Below is a small trained network, with its code and all its weights. Each question gives an input and a target symbol and asks what happens when units are switched off, that is, made to give their printed mean instead of their output.

import numpy as np


def w(rows, s, z=0):
    codes = np.array(rows[::2]) - 128.0
    scale = np.full(codes.shape[1], s)
    scale[-1] = z or s
    return codes * scale


def f(y):
    return y / 2 * (1 + np.tanh(0.7978845608 * (y + 0.044715 * y**3)))


def softmax(a):
    e = np.exp(a - a.max(-1, keepdims=True))
    return e / e.sum(-1, keepdims=True)


def log_softmax(a):
    a = a - a.max(-1, keepdims=True)
    return a - np.log(np.exp(a).sum(-1, keepdims=True))


def net(x, mask):
    ids = ['ΦΨαβεθλμξστω'.index(c) for c in x.split()]
    T = len(ids)
    res = E[ids] + P[:T]
    u = 0
    for l in range(3):
        q, k, v = (res @ M[l].T for M in (Q, K, V))
        z = softmax(np.where(np.tri(T) > 0, q @ k.T / 2**0.5, -1e9)) @ v
        res = res + np.where(mask[u], z, O[l][:, -1]) @ O[l][:, :-1]
        u += 1
        y = f(res @ A[l][:, :-1].T + A[l][:, -1])
        res = res + np.where(mask[u : u + 4], y, B[l][:, -1]) @ B[l][:, :-1]
        u += 4
    return log_softmax(res[-1] @ U[:, :-1].T + U[:, -1])


Q, K, V, O, A, B = {}, {}, {}, {}, {}, {}
E = w([
[99,84,118,76,210],'Φ',
[166,198,210,100,126],'Ψ',
[152,55,81,186,142],'α',
[99,19,100,201,54],'β',
[168,173,85,148,135],'ε',
[165,105,165,67,53],'θ',
[28,139,164,64,204],'λ',
[85,122,252,77,122],'μ',
[151,79,198,102,123],'ξ',
[131,148,193,63,169],'σ',
[83,82,180,128,170],'τ',
[99,190,142,214,166],'ω',
],0.021)
P = w([
[178,106,104,55,218],'0',
[177,134,118,185,87],'1',
[100,118,79,10,209],'2',
[216,157,173,255,144],'3',
[96,117,58,5,206],'4',
[125,161,131,199,88],'5',
],0.0064)
Q[0] = w([
[193,123,124,109,107],'0.h1',
[163,161,255,170,10],'0.h1',
],0.0059)
K[0] = w([
[184,71,99,172,45],'0.h1',
[167,136,255,112,87],'0.h1',
],0.0073)
V[0] = w([
[183,33,5,135,254],'0.h1',
[154,21,137,207,185],'0.h1',
],0.0062)
O[0] = w([
[92,125,149,204,152,162],'0.h1',
[220,135,208,3,180,251],'0.h1',
],0.0062,0.0018)
A[0] = w([
[226,141,152,193,1,197],'0.n1',
[142,6,135,83,167,252],'0.n2',
[210,162,125,75,155,163],'0.n3',
[98,141,54,104,178,167],'0.n4',
],0.0075,0.0026)
B[0] = w([
[23,254,130,80,157,190],'0.n1',
[51,2,150,148,78,255],'0.n2',
[118,114,143,51,174,173],'0.n3',
[108,245,46,139,241,150],'0.n4',
],0.0072,0.0068)
Q[1] = w([
[19,83,169,109,56],'1.h1',
[31,116,2,107,106],'1.h1',
],0.0089)
K[1] = w([
[69,13,194,96,24],'1.h1',
[3,115,30,138,163],'1.h1',
],0.0045)
V[1] = w([
[112,101,165,64,76],'1.h1',
[95,69,83,2,119],'1.h1',
],0.0077)
O[1] = w([
[191,48,231,237,63,227],'1.h1',
[218,162,200,103,254,254],'1.h1',
],0.0082,0.0059)
A[1] = w([
[104,80,123,157,167,115],'1.n1',
[161,88,80,100,211,69],'1.n2',
[113,110,194,123,55,255],'1.n3',
[165,61,183,255,77,228],'1.n4',
],0.0097,0.0024)
B[1] = w([
[244,69,130,171,205,165],'1.n1',
[181,229,140,255,68,159],'1.n2',
[87,140,114,100,147,201],'1.n3',
[89,113,66,107,91,249],'1.n4',
],0.0098,0.018)
Q[2] = w([
[78,126,198,24,194],'2.h1',
[255,201,191,63,208],'2.h1',
],0.0064)
K[2] = w([
[135,117,109,2,251],'2.h1',
[164,121,124,109,129],'2.h1',
],0.0061)
V[2] = w([
[38,80,62,192,179],'2.h1',
[4,82,166,104,233],'2.h1',
],0.0033)
O[2] = w([
[144,220,68,237,94,200],'2.h1',
[2,111,90,119,189,251],'2.h1',
],0.0074,0.0033)
A[2] = w([
[161,130,161,57,100,47],'2.n1',
[126,235,173,80,175,221],'2.n2',
[115,168,125,81,28,179],'2.n3',
[100,101,149,2,117,3],'2.n4',
],0.0095,0.0029)
B[2] = w([
[212,239,69,161,3,171],'2.n1',
[118,117,73,2,158,254],'2.n2',
[198,248,212,88,255,171],'2.n3',
[135,143,137,212,10,244],'2.n4',
],0.0087,0.0098)
U = w([
[173,224,185,200,53,30],'Φ',
[190,45,162,23,113,253],'Ψ',
[237,191,145,84,93,58],'α',
[91,32,61,70,165,101],'β',
[151,215,65,155,124,210],'ε',
[49,118,176,121,68,125],'θ',
[179,147,228,31,180,149],'λ',
[136,148,116,60,212,109],'μ',
[190,187,206,173,182,142],'ξ',
[68,92,236,94,244,164],'σ',
[230,135,2,179,82,76],'τ',
[46,136,12,107,97,113],'ω',
],0.0066,0.004)

Each question gives the input, a string of symbols that net reads in full, and the target symbol t.
The units are the heads (2 rows each of Q, K, V and O) and the neurons (one row each of A and B). Each row of codes is followed by its name. A weight is (code - 128) times the scale printed after its matrix; where a second scale follows, it is the last column's (O, A, B and U).
mask holds one flag per unit, layer by layer, with each layer's heads first. A switched-off unit (its flag False) gives its mean, the last column of its rows in O or B, instead of its output. The means were averaged over made-up inputs and are rounded, as every weight is.
A unit's drop is (log p(t) with every unit on - log p(t) with that unit switched off) / (log p(t) with every unit on - log p(t) with every unit switched off).
The circuit of an input: a set's keep is (log p(t) with only the set's units on - log p(t) with every unit switched off) / (log p(t) with every unit on - log p(t) with every unit switched off). Starting from the 12 units with the biggest drops (on a tie, the unit counted first), units are removed one at a time, each time the one whose removal leaves the highest keep (on an exact tie, the one counted first), for as long as the keep stays at least 0.8.
circuit, biggest first: the units of the circuit, biggest drop first
most important unit: the unit with the biggest drop
top k neurons: the k neurons with the biggest drops, biggest first
top k neurons in layer l: the k neurons of layer l with the biggest drops, biggest first
input ξ ω σ θ, target α: top 3 neurons -> [2.n1, 0.n1, 2.n2]
input Φ τ ξ σ Ψ λ, target σ: most important unit -> 2.n1
input ω α ω σ, target Ψ: top 2 neurons in layer 1 -> [1.n4, 1.n2]
input ξ ξ θ Φ, target ξ: top 2 neurons in layer 1 -> [1.n2, 1.n1]
input β α ε μ, target Φ: top 2 neurons in layer 1 -> [1.n4, 1.n1]
input ξ β σ, target λ: top 2 neurons in layer 2 -> [2.n2, 2.n4]
input ξ τ Ψ ε λ σ, target Ψ: top 2 neurons in layer 0 -> [0.n2, 0.n3]
input β σ ω ε Ψ, target α: top 2 neurons -> [2.n1, 2.n4]
input τ ε ε θ, target α: top 2 neurons -> [2.n1, 1.n2]
input ξ μ μ β, target ω: top 3 neurons -> [1.n4, 1.n2, 0.n1]
input α θ ω, target ω: circuit, biggest first -> [1.h1, 0.n2]
input θ θ μ, target θ: top 2 neurons in layer 1 -> [1.n3, 1.n2]
input ω Ψ α τ β, target β: top 2 neurons in layer 1 -> [1.n4, 1.n1]
input ξ ε μ β, target ω: most important unit -> 1.n4
input θ ξ ε θ ε λ, target σ: circuit, biggest first -> [1.n4, 2.n1]
input Ψ ω α, target τ: top 4 neurons -> [1.n2, 0.n1, 1.n1, 2.n3]
input α β Φ, target ξ: top 2 neurons -> [1.n2, 0.n2]
input λ μ ξ μ μ, target θ: top 2 neurons in layer 2 -> [2.n4, 2.n3]
input α ξ ω ω Ψ τ, target β: top 2 neurons in layer 0 -> [0.n1, 0.n4]
input μ ω β ω α, target τ: top 3 neurons in layer 1 -> [1.n2, 1.n4, 1.n1]
input ω α α ξ, target θ: top 2 neurons in layer 2 -> [2.n4, 2.n2]
input μ σ μ μ λ, target μ: top 3 neurons -> [0.n4, 2.n2, 1.n4]
